Below are the code and all the weights of a small trained network. Each question names an input and a class and asks about switching units off, where a switched-off unit gives its printed mean instead of its output.

import numpy as np


def w(rows, s, z=0):
    codes = np.array(rows[::2]) - 128.0
    scale = np.full(codes.shape[1], s)
    scale[-1] = z or s
    return codes * scale


def f(y):
    return np.maximum(y, 0)


def log_softmax(a):
    a = a - a.max(-1, keepdims=True)
    return a - np.log(np.exp(a).sum(-1, keepdims=True))


def net(x, mask):
    res = np.array(x, float).reshape(1, 7) / 4 @ E
    y = f(res @ A[0][:, :-1].T + A[0][:, -1])
    res = res + np.where(mask, y, B[0][:, -1]) @ B[0][:, :-1]
    return log_softmax(res[-1] @ U[:, :-1].T + U[:, -1])


A, B = {}, {}
E = w([
[147,163,92,114,137,62],'x0',
[72,178,28,164,135,110],'x1',
[114,130,103,126,133,164],'x2',
[126,166,177,112,137,163],'x3',
[66,76,211,194,118,218],'x4',
[222,137,175,71,153,74],'x5',
[91,60,95,92,1,140],'x6',
],0.0068)
A[0] = w([
[2,23,157,175,63,222,253],'N1',
[183,169,54,102,126,88,172],'N2',
[111,180,46,160,129,104,171],'N3',
[113,199,71,156,151,121,140],'N4',
[136,89,102,55,34,88,229],'N5',
[209,133,129,144,223,124,157],'N6',
],0.0081,0.0028)
B[0] = w([
[205,124,94,164,18,72,252],'N1',
[141,56,60,142,110,103,185],'N2',
[62,79,87,90,122,131,177],'N3',
[2,52,113,42,173,156,166],'N4',
[219,143,160,139,40,107,196],'N5',
[78,154,154,128,186,127,178],'N6',
],0.0081,0.011)
U = w([
[236,123,165,156,65,118,228],'0',
[80,163,255,108,228,143,115],'1',
[56,89,84,106,150,125,1],'2',
],0.009,0.0013)

Each question gives the input, the list of numbers given to net, and the class t.
The units are the neurons (one row each of A and B). Each row of codes is followed by its name. A weight is (code - 128) times the scale printed after its matrix; where a second scale follows, it is the last column's (A, B and U).
mask holds one flag per neuron, in row order. A switched-off neuron (its flag False) gives its mean, the last column of its row in B, instead of its output. The means were averaged over made-up inputs and are rounded, as every weight is.
A unit's drop is (log p(t) with every unit on - log p(t) with that unit switched off) / (log p(t) with every unit on - log p(t) with every unit switched off).
The circuit of an input: a set's keep is (log p(t) with only the set's units on - log p(t) with every unit switched off) / (log p(t) with every unit on - log p(t) with every unit switched off). Starting from all 6 units, units are removed one at a time, each time the one whose removal leaves the highest keep (on an exact tie, the one counted first), for as long as the keep stays at least 0.8.
units of the circuit, in order: the units of the circuit, biggest drop first
k most important neurons: the k neurons with the biggest drops, biggest first
drop when u is switched off: that unit's drop, to one decimal
input [4,7,5,-1,3,6,-8], class 2: units of the circuit, in order => [N4]
input [-5,4,-1,4,-8,7,-7], class 1: 2 most important neurons => [N6 N1]
input [8,1,3,8,-3,5,-1], class 2: 2 most important neurons => [N2 N1]
input [-5,1,8,2,-6,-1,-7], class 1: 2 most important neurons => [N1 N6]
input [-7,-5,-4,0,-3,-4,-5], class 1: units of the circuit, in order => [N1 N2]
input [1,-5,-5,3,-1,-2,-2], class 1: 3 most important neurons => [N1 N5 N2]
input [5,-6,-5,-3,2,4,-3], class 1: 3 most important neurons => [N1 N6 N5]
input [0,-7,-8,-5,-5,4,-5], class 1: 3 most important neurons => [N1 N6 N5]
input [4,2,-4,-8,-4,-7,8], class 0: 2 most important neurons => [N5 N1]
input [-1,3,0,1,-7,0,2], class 2: 3 most important neurons => [N1 N4 N3]
input [-5,-3,6,2,0,3,-7], class 1: drop when N1 is switched off => 0.1
input [6,6,-8,4,-5,7,-5], class 2: drop when N2 is switched off => 0.3
input [3,2,-3,0,5,-8,5], class 0: drop when N1 is switched off => 0.4
input [3,8,1,7,0,8,-6], class 1: units of the circuit, in order => [N1]
input [-4,-4,-6,-6,-2,6,-6], class 1: drop when N6 is switched off => 0.2
